Here is a tiny trained network, its code and every weight. The questions are about switching its units off for an input and a class, where a switched-off unit gives its printed mean instead of its output.

import numpy as np


def w(rows, s, z=0):
    codes = np.array(rows[::2]) - 128.0
    scale = np.full(codes.shape[1], s)
    scale[-1] = z or s
    return codes * scale


def f(y):
    return y / 2 * (1 + np.tanh(0.7978845608 * (y + 0.044715 * y**3)))


def log_softmax(a):
    a = a - a.max(-1, keepdims=True)
    return a - np.log(np.exp(a).sum(-1, keepdims=True))


def net(x, mask):
    res = np.array(x, float).reshape(1, 7) / 4 @ E
    y = f(res @ A[0][:, :-1].T + A[0][:, -1])
    res = res + np.where(mask, y, B[0][:, -1]) @ B[0][:, :-1]
    return log_softmax(res[-1] @ U[:, :-1].T + U[:, -1])


A, B = {}, {}
E = w([
[133,129,130,127,127,135,132,134],'x0',
[142,126,130,120,131,141,126,127],'x1',
[84,162,170,154,195,126,67,179],'x2',
[120,130,125,133,129,128,134,135],'x3',
[54,57,244,144,164,170,230,41],'x4',
[112,74,24,178,188,162,105,110],'x5',
[177,194,82,2,202,50,228,157],'x6',
],0.0077)
A[0] = w([
[131,182,227,125,77,75,177,143,27],'neuron 0',
[124,91,175,140,135,153,143,101,51],'neuron 1',
[139,90,71,111,76,129,194,85,70],'neuron 2',
[89,157,175,147,254,123,91,171,71],'neuron 3',
[109,108,166,116,207,118,192,87,65],'neuron 4',
[144,160,115,78,216,101,211,141,3],'neuron 5',
[118,77,40,173,242,145,163,106,68],'neuron 6',
],0.013,0.0058)
B[0] = w([
[89,120,176,9,148,147,58,137,217],'neuron 0',
[165,149,53,183,127,128,81,162,188],'neuron 1',
[186,125,156,118,128,109,212,92,194],'neuron 2',
[207,100,121,117,96,120,233,65,213],'neuron 3',
[153,165,59,149,131,96,123,166,233],'neuron 4',
[108,89,127,243,102,180,74,116,254],'neuron 5',
[82,147,206,13,119,134,50,155,237],'neuron 6',
],0.015,0.0088)
U = w([
[80,141,181,47,130,138,95,109,67],'0',
[91,77,171,230,96,184,90,73,106],'1',
[208,215,2,112,150,102,99,184,91],'2',
[182,122,163,89,129,109,223,33,126],'3',
[95,142,147,122,149,122,157,92,249],'4',
],0.0093,0.013)

Each question gives the input, the list of numbers given to net, and the class t.
The units are the neurons (one row each of A and B). Each row of codes is followed by its name. A weight is (code - 128) times the scale printed after its matrix; where a second scale follows, it is the last column's (A, B and U).
mask holds one flag per neuron, in row order. A switched-off neuron (its flag False) gives its mean, the last column of its row in B, instead of its output. The means were averaged over made-up inputs and are rounded, as every weight is.
A unit's drop is (log p(t) with every unit on - log p(t) with that unit switched off) / (log p(t) with every unit on - log p(t) with every unit switched off).
The circuit of an input: a set's keep is (log p(t) with only the set's units on - log p(t) with every unit switched off) / (log p(t) with every unit on - log p(t) with every unit switched off). Starting from all 7 units, units are removed one at a time, each time the one whose removal leaves the highest keep (on an exact tie, the one counted first), for as long as the keep stays at least 0.8.
units of the circuit, in order: the units of the circuit, biggest drop first
most important unit: the unit with the biggest drop
top k neurons: the k neurons with the biggest drops, biggest first
drop of u: that unit's drop, to one decimal
input [0,-2,-1,-4,5,7,8], class 1: top 2 neurons	[neuron 5; neuron 0]
input [-5,3,5,-3,4,4,0], class 3: units of the circuit, in order	[neuron 3]
input [6,-2,5,-1,2,-1,-2], class 3: top 2 neurons	[neuron 5; neuron 3]
input [-6,3,-7,-1,7,0,-1], class 2: units of the circuit, in order	[neuron 1; neuron 4]
input [-5,7,1,-5,-4,5,-5], class 4: units of the circuit, in order	[neuron 5; neuron 1]
input [-3,-4,8,3,-7,-5,-3], class 3: units of the circuit, in order	[neuron 3; neuron 4]
input [-1,8,-8,3,-7,-6,-7], class 3: top 3 neurons	[neuron 5; neuron 4; neuron 1]
input [6,-1,5,-6,6,-7,-7], class 0: top 2 neurons	[neuron 0; neuron 5]
input [-1,-3,-8,-5,-1,-8,8], class 0: top 2 neurons	[neuron 0; neuron 3]
input [-3,2,-8,1,-4,-6,-4], class 3: top 3 neurons	[neuron 6; neuron 5; neuron 2]
input [6,4,-7,-6,-2,-5,-5], class 3: top 2 neurons	[neuron 5; neuron 6]
input [2,-8,-4,1,-6,6,5], class 4: top 2 neurons	[neuron 0; neuron 4]
input [4,-4,3,-4,-2,2,4], class 1: top 2 neurons	[neuron 5; neuron 4]
input [-1,4,4,5,7,-7,-3], class 0: units of the circuit, in order	[neuron 0]
input [-6,-1,6,-2,6,1,4], class 2: top 2 neurons	[neuron 4; neuron 2]
input [0,-3,8,-4,8,1,-3], class 2: top 3 neurons	[neuron 1; neuron 4; neuron 2]
input [2,4,1,-6,-3,-1,4], class 1: top 2 neurons	[neuron 4; neuron 5]
input [7,-3,8,3,-5,-7,-4], class 3: top 3 neurons	[neuron 3; neuron 6; neuron 5]
input [8,6,-5,8,0,5,-4], class 4: drop of neuron 0	0.9
input [-5,-7,4,5,-1,3,8], class 1: drop of neuron 5	1.0
input [4,2,7,0,4,-1,-5], class 3: most important unit	neuron 3
input [-7,4,1,-4,2,-6,0], class 0: drop of neuron 0	0.7
